Below is a small trained network, with its code and all its weights. Each question gives an input and a class and asks what happens when units are switched off, that is, made to give their printed mean instead of their output.

import numpy as np


def w(rows, s, z=0):
    codes = np.array(rows[::2]) - 128.0
    scale = np.full(codes.shape[1], s)
    scale[-1] = z or s
    return codes * scale


def f(y):
    return y / 2 * (1 + np.tanh(0.7978845608 * (y + 0.044715 * y**3)))


def log_softmax(a):
    a = a - a.max(-1, keepdims=True)
    return a - np.log(np.exp(a).sum(-1, keepdims=True))


def net(x, mask):
    res = np.array(x, float).reshape(1, 4) / 4 @ E
    y = f(res @ A[0][:, :-1].T + A[0][:, -1])
    res = res + np.where(mask, y, B[0][:, -1]) @ B[0][:, :-1]
    return log_softmax(res[-1] @ U[:, :-1].T + U[:, -1])


A, B = {}, {}
E = w([
[199,164,61,193,125,2,84],'x0',
[192,143,206,187,67,179,149],'x1',
[168,15,109,73,74,56,161],'x2',
[120,71,217,169,153,73,122],'x3',
],0.01)
A[0] = w([
[52,109,133,84,24,214,145,82],'N1',
[104,47,169,82,140,210,152,58],'N2',
[139,183,2,75,129,168,215,252],'N3',
[55,105,183,50,140,177,129,85],'N4',
[170,98,170,193,60,149,109,218],'N5',
[101,90,181,140,235,60,161,237],'N6',
[179,207,33,70,82,163,198,151],'N7',
[151,161,93,173,88,73,69,55],'N8',
[186,80,96,24,99,121,187,150],'N9',
[166,73,90,133,22,57,66,111],'N10',
[182,159,147,122,53,161,149,217],'N11',
[242,198,237,197,59,168,197,164],'N12',
[129,55,113,103,66,95,218,163],'N13',
[174,60,121,30,49,63,207,151],'N14',
[139,67,119,121,93,120,171,35],'N15',
[97,174,130,207,203,160,87,73],'N16',
[175,87,145,80,104,94,157,42],'N17',
],0.0071,0.0017)
B[0] = w([
[87,108,101,203,69,113,131,214],'N1',
[144,89,77,184,14,127,139,218],'N2',
[177,173,134,190,202,69,202,207],'N3',
[160,127,49,243,106,132,133,218],'N4',
[37,146,125,93,151,95,218,193],'N5',
[142,175,165,111,135,60,243,197],'N6',
[135,106,254,206,208,107,223,188],'N7',
[141,35,58,210,62,121,86,179],'N8',
[133,195,171,139,105,187,139,197],'N9',
[198,140,124,164,88,169,128,204],'N10',
[106,177,122,95,164,53,190,173],'N11',
[142,197,32,82,123,143,193,255],'N12',
[173,229,121,126,165,150,100,200],'N13',
[167,224,115,119,186,185,121,233],'N14',
[173,134,134,104,119,185,123,156],'N15',
[231,217,146,89,141,188,33,208],'N16',
[185,183,116,144,147,189,88,165],'N17',
],0.0061,0.0087)
U = w([
[133,78,57,253,57,139,74,150],'0',
[121,125,247,169,215,81,207,211],'1',
[167,174,159,108,161,226,40,136],'2',
[62,154,35,38,168,73,207,147],'3',
[83,97,203,106,136,117,99,86],'4',
[97,38,175,74,159,175,39,4],'5',
],0.0076,0.003)

Each question gives the input, the list of numbers given to net, and the class t.
The units are the neurons (one row each of A and B). Each row of codes is followed by its name. A weight is (code - 128) times the scale printed after its matrix; where a second scale follows, it is the last column's (A, B and U).
mask holds one flag per neuron, in row order. A switched-off neuron (its flag False) gives its mean, the last column of its row in B, instead of its output. The means were averaged over made-up inputs and are rounded, as every weight is.
A unit's drop is (log p(t) with every unit on - log p(t) with that unit switched off) / (log p(t) with every unit on - log p(t) with every unit switched off).
The circuit of an input: a set's keep is (log p(t) with only the set's units on - log p(t) with every unit switched off) / (log p(t) with every unit on - log p(t) with every unit switched off). Starting from the 12 units with the biggest drops (on a tie, the unit counted first), units are removed one at a time, each time the one whose removal leaves the highest keep (on an exact tie, the one counted first), for as long as the keep stays at least 0.8.
units of the circuit, in order: the units of the circuit, biggest drop first
top k neurons: the k neurons with the biggest drops, biggest first
drop when u is switched off: that unit's drop, to one decimal
input [-6,5,-5,-3], class 0: units of the circuit, in order => N1, N2
input [-8,-4,-3,8], class 0: units of the circuit, in order => N4, N2
input [-2,2,-4,-7], class 1: units of the circuit, in order => N7, N3
input [4,8,-5,-7], class 3: units of the circuit, in order => N12, N11
input [-4,-6,6,5], class 2: top 2 neurons => N14, N13
input [-6,-5,-4,-4], class 0: units of the circuit, in order => N4, N1, N2
input [5,-1,8,-8], class 1: top 2 neurons => N7, N3
input [3,4,-1,-5], class 1: units of the circuit, in order => N7, N2
input [-3,-1,4,-4], class 1: units of the circuit, in order => N7, N12
input [4,8,7,4], class 3: units of the circuit, in order => N5, N12
input [-5,5,3,5], class 0: top 2 neurons => N2, N4
input [-7,6,6,-4], class 0: top 3 neurons => N2, N1, N4
input [4,4,6,5], class 2: units of the circuit, in order => N14, N17, N13
input [0,8,1,-5], class 3: units of the circuit, in order => N12, N11
input [5,-6,-6,0], class 2: units of the circuit, in order => N16
input [-4,8,8,5], class 2: units of the circuit, in order => N14, N17
input [4,5,-1,-6], class 1: units of the circuit, in order => N7
input [-7,0,-6,5], class 0: top 2 neurons => N4, N2
input [-2,-1,-2,-1], class 4: top 2 neurons => N12, N14
input [-5,7,5,4], class 3: top 2 neurons => N12, N5
input [3,-8,-8,-3], class 2: top neuron => N16
input [-3,-4,8,5], class 2: drop when N14 is switched off => 0.1
input [4,6,7,3], class 2: drop when N14 is switched off => 0.2
input [0,7,-1,4], class 3: drop when N12 is switched off => 0.4
